Below are the code and all the weights of a small trained network. Each question names an input and a class and asks about switching units off, where a switched-off unit gives its printed mean instead of its output.

import numpy as np


def w(rows, s, z=0):
    codes = np.array(rows[::2]) - 128.0
    scale = np.full(codes.shape[1], s)
    scale[-1] = z or s
    return codes * scale


def norm(h):
    return h / np.sqrt((h * h).mean(-1, keepdims=True) + 1e-5)


def f(y):
    return y / 2 * (1 + np.tanh(0.7978845608 * (y + 0.044715 * y**3)))


def log_softmax(a):
    a = a - a.max(-1, keepdims=True)
    return a - np.log(np.exp(a).sum(-1, keepdims=True))


def net(x, mask):
    res = np.array(x, float).reshape(1, 7) / 4 @ E
    u = 0
    for l in range(3):
        y = f(norm(res) @ A[l][:, :-1].T + A[l][:, -1])
        res = res + np.where(mask[u : u + 8], y, B[l][:, -1]) @ B[l][:, :-1]
        u += 8
    return log_softmax(norm(res)[-1] @ U[:, :-1].T + U[:, -1])


A, B = {}, {}
E = w([
[122,142,130,134,159,129,147],'x0',
[128,128,128,128,129,129,129],'x1',
[115,155,130,142,184,132,162],'x2',
[135,108,128,116,84,125,103],'x3',
[24,176,206,156,96,36,105],'x4',
[137,36,161,92,161,115,78],'x5',
[7,115,1,99,147,74,118],'x6',
],0.0059)
A[0] = w([
[93,254,134,156,81,185,86,6],'0.n1',
[152,71,197,50,208,49,85,7],'0.n2',
[168,64,138,127,192,99,65,92],'0.n3',
[166,213,189,92,110,145,70,179],'0.n4',
[108,46,118,107,157,102,192,234],'0.n5',
[165,127,198,134,173,162,79,206],'0.n6',
[192,133,215,182,107,27,150,121],'0.n7',
[157,174,218,141,138,241,80,3],'0.n8',
],0.007,0.0017)
B[0] = w([
[183,200,99,159,145,116,47,181],'0.n1',
[88,244,152,212,95,186,28,215],'0.n2',
[71,205,203,147,90,253,102,192],'0.n3',
[130,126,130,161,143,139,192,219],'0.n4',
[100,88,138,110,78,186,118,198],'0.n5',
[59,133,125,140,108,182,229,233],'0.n6',
[172,50,122,155,152,34,96,255],'0.n7',
[95,37,92,128,67,104,128,233],'0.n8',
],0.0072,0.0034)
A[1] = w([
[84,119,98,66,115,120,84,137],'1.n1',
[147,115,138,94,150,111,68,32],'1.n2',
[132,188,114,153,128,131,165,3],'1.n3',
[83,130,174,238,106,2,131,82],'1.n4',
[199,160,92,194,109,112,123,25],'1.n5',
[73,112,150,131,113,154,142,196],'1.n6',
[94,129,124,106,104,196,162,108],'1.n7',
[171,140,135,150,157,112,153,244],'1.n8',
],0.0084,0.0019)
B[1] = w([
[86,103,118,192,140,100,198,168],'1.n1',
[136,135,154,144,129,124,104,116],'1.n2',
[178,131,94,186,88,168,50,131],'1.n3',
[176,124,130,45,182,149,121,253],'1.n4',
[106,205,90,212,96,189,153,153],'1.n5',
[133,84,94,178,81,56,142,169],'1.n6',
[163,167,100,95,146,85,105,166],'1.n7',
[24,81,176,89,3,85,141,151],'1.n8',
],0.0072,0.007)
A[2] = w([
[54,122,203,85,159,214,67,241],'2.n1',
[208,200,38,174,125,64,159,224],'2.n2',
[82,159,27,148,208,83,85,253],'2.n3',
[202,134,42,48,103,245,169,45],'2.n4',
[125,172,117,224,177,139,144,2],'2.n5',
[143,175,185,79,183,2,18,12],'2.n6',
[230,101,242,142,119,132,181,190],'2.n7',
[159,117,128,83,98,143,58,215],'2.n8',
],0.0069,0.0019)
B[2] = w([
[179,249,100,192,72,148,116,206],'2.n1',
[98,99,214,168,96,193,38,216],'2.n2',
[164,62,137,157,56,150,189,254],'2.n3',
[135,202,202,64,238,17,88,235],'2.n4',
[105,163,147,131,82,74,93,131],'2.n5',
[222,173,140,60,236,139,153,203],'2.n6',
[28,58,14,137,118,105,140,248],'2.n7',
[100,253,95,128,170,111,154,166],'2.n8',
],0.007,0.0048)
U = w([
[88,1,88,134,95,104,168,204],'0',
[177,173,141,20,234,62,94,145],'1',
[96,185,132,180,81,182,18,2],'2',
],0.014,0.00088)

Each question gives the input, the list of numbers given to net, and the class t.
The units are the neurons (one row each of A and B). Each row of codes is followed by its name. A weight is (code - 128) times the scale printed after its matrix; where a second scale follows, it is the last column's (A, B and U).
mask holds one flag per neuron, layer by layer. A switched-off neuron (its flag False) gives its mean, the last column of its row in B, instead of its output. The means were averaged over made-up inputs and are rounded, as every weight is.
A unit's drop is (log p(t) with every unit on - log p(t) with that unit switched off) / (log p(t) with every unit on - log p(t) with every unit switched off).
The circuit of an input: a set's keep is (log p(t) with only the set's units on - log p(t) with every unit switched off) / (log p(t) with every unit on - log p(t) with every unit switched off). Starting from the 12 units with the biggest drops (on a tie, the unit counted first), units are removed one at a time, each time the one whose removal leaves the highest keep (on an exact tie, the one counted first), for as long as the keep stays at least 0.8.
units of the circuit, in order: the units of the circuit, biggest drop first
top k neurons: the k neurons with the biggest drops, biggest first
drop of u: that unit's drop, to one decimal
input [-1,0,-2,-7,-8,0,-8], class 0: units of the circuit, in order	[2.n7]
input [2,2,1,-3,0,-1,1], class 0: top 3 neurons	[1.n4 0.n2 0.n7]
input [-2,0,-3,0,-6,-2,-7], class 0: top 2 neurons	[1.n4 2.n7]
input [-6,-4,2,7,-7,2,-8], class 0: top 4 neurons	[2.n7 1.n4 0.n8 2.n6]
input [7,8,-8,-5,8,3,6], class 1: top 4 neurons	[2.n6 1.n4 0.n6 0.n8]
input [5,0,2,-6,0,5,-4], class 2: top 3 neurons	[0.n2 0.n3 2.n1]
input [3,-5,5,5,-6,4,-6], class 0: top 2 neurons	[2.n7 1.n4]
input [-8,-4,3,1,7,-3,-8], class 0: top 2 neurons	[2.n7 0.n4]
input [-6,-8,4,1,5,-5,1], class 1: top 3 neurons	[1.n4 2.n6 0.n2]
input [-1,-3,0,-4,7,-6,-5], class 1: top 2 neurons	[0.n7 1.n4]
input [-1,-2,1,8,4,1,-3], class 1: top 3 neurons	[1.n4 2.n6 0.n7]
input [8,0,-1,-5,1,4,-4], class 0: top 2 neurons	[0.n6 1.n6]
input [-8,-7,3,-8,7,-2,6], class 1: drop of 2.n6	2.5
input [-6,6,-8,-4,-8,6,5], class 1: units of the circuit, in order	[2.n4]
input [-3,3,7,0,-3,8,5], class 2: drop of 0.n3	0.2
input [4,-8,-2,-4,1,7,5], class 2: drop of 0.n2	0.6
input [-3,8,-2,4,-6,2,-5], class 1: drop of 1.n1	0.9
